Here is a tiny trained network, its code and every weight. The questions are about switching its units off for an input and a class, where a switched-off unit gives its printed mean instead of its output.

import numpy as np


def w(rows, s, z=0):
    codes = np.array(rows[::2]) - 128.0
    scale = np.full(codes.shape[1], s)
    scale[-1] = z or s
    return codes * scale


def f(y):
    return y / 2 * (1 + np.tanh(0.7978845608 * (y + 0.044715 * y**3)))


def log_softmax(a):
    a = a - a.max(-1, keepdims=True)
    return a - np.log(np.exp(a).sum(-1, keepdims=True))


def net(x, mask):
    res = np.array(x, float).reshape(1, 3) / 4 @ E
    y = f(res @ A[0][:, :-1].T + A[0][:, -1])
    res = res + np.where(mask, y, B[0][:, -1]) @ B[0][:, :-1]
    return log_softmax(res[-1] @ U[:, :-1].T + U[:, -1])


A, B = {}, {}
E = w([
[248,79,208],'x0',
[73,107,249],'x1',
[139,254,132],'x2',
],0.0098)
A[0] = w([
[117,55,105,90],'n0',
[111,59,127,92],'n1',
[172,142,167,60],'n2',
[35,90,73,49],'n3',
[152,119,97,81],'n4',
[88,153,89,59],'n5',
[115,29,75,78],'n6',
[89,110,179,250],'n7',
[179,114,141,102],'n8',
[165,251,154,74],'n9',
[102,114,185,156],'n10',
[77,130,110,43],'n11',
[187,100,34,150],'n12',
[154,107,74,175],'n13',
[226,76,149,7],'n14',
[114,76,118,155],'n15',
[192,124,31,154],'n16',
[82,118,191,134],'n17',
[85,120,192,149],'n18',
],0.018,0.0026)
B[0] = w([
[158,56,96,189],'n0',
[138,67,101,189],'n1',
[156,172,111,188],'n2',
[222,231,140,227],'n3',
[113,135,146,148],'n4',
[186,167,137,186],'n5',
[132,42,60,216],'n6',
[71,122,149,204],'n7',
[166,184,127,184],'n8',
[161,1,61,250],'n9',
[80,130,148,195],'n10',
[166,181,127,169],'n11',
[52,126,187,224],'n12',
[86,121,155,179],'n13',
[211,232,124,244],'n14',
[137,82,102,175],'n15',
[38,133,165,232],'n16',
[70,130,163,201],'n17',
[66,129,155,202],'n18',
],0.03,0.012)
U = w([
[6,151,188,194],'0',
[126,60,60,190],'1',
[157,223,131,4],'2',
],0.014,0.0026)

Each question gives the input, the list of numbers given to net, and the class t.
The units are the neurons (one row each of A and B). Each row of codes is followed by its name. A weight is (code - 128) times the scale printed after its matrix; where a second scale follows, it is the last column's (A, B and U).
mask holds one flag per neuron, in row order. A switched-off neuron (its flag False) gives its mean, the last column of its row in B, instead of its output. The means were averaged over made-up inputs and are rounded, as every weight is.
A unit's drop is (log p(t) with every unit on - log p(t) with that unit switched off) / (log p(t) with every unit on - log p(t) with every unit switched off).
The circuit of an input: a set's keep is (log p(t) with only the set's units on - log p(t) with every unit switched off) / (log p(t) with every unit on - log p(t) with every unit switched off). Starting from the 12 units with the biggest drops (on a tie, the unit counted first), units are removed one at a time, each time the one whose removal leaves the highest keep (on an exact tie, the one counted first), for as long as the keep stays at least 0.8.
circuit, biggest first: the units of the circuit, biggest drop first
unit that matters most: the unit with the biggest drop
top k neurons: the k neurons with the biggest drops, biggest first
drop when u is switched off: that unit's drop, to one decimal
input [0,-7,6], class 0: top 2 neurons	(n16 n12)
input [4,-5,8], class 1: unit that matters most	n9
input [-2,-7,-7], class 0: top 2 neurons	(n12 n16)
input [5,-7,-2], class 0: top 2 neurons	(n12 n16)
input [-3,5,-6], class 1: top 3 neurons	(n6 n0 n16)
input [2,-4,-4], class 0: top 3 neurons	(n9 n12 n16)
input [-6,4,6], class 1: top 2 neurons	(n9 n14)
input [-4,-7,-6], class 0: top 3 neurons	(n12 n16 n9)
input [-5,4,3], class 2: top 3 neurons	(n16 n12 n3)
input [-2,3,-4], class 1: top 2 neurons	(n12 n16)
input [6,-3,6], class 1: top 2 neurons	(n9 n3)
input [-5,-6,-2], class 0: top 2 neurons	(n16 n12)
input [2,1,-1], class 2: top 4 neurons	(n9 n16 n12 n6)
input [-8,-5,1], class 2: circuit, biggest first	(n3)
input [4,2,-3], class 2: top 2 neurons	(n9 n14)
input [1,-3,4], class 1: drop when n17 is switched off	0.1
input [6,-2,8], class 1: drop when n9 is switched off	4.8
input [8,4,-3], class 2: drop when n14 is switched off	2.0
input [4,-5,-5], class 0: drop when n16 is switched off	1.7
input [-7,6,-8], class 1: unit that matters most	n6
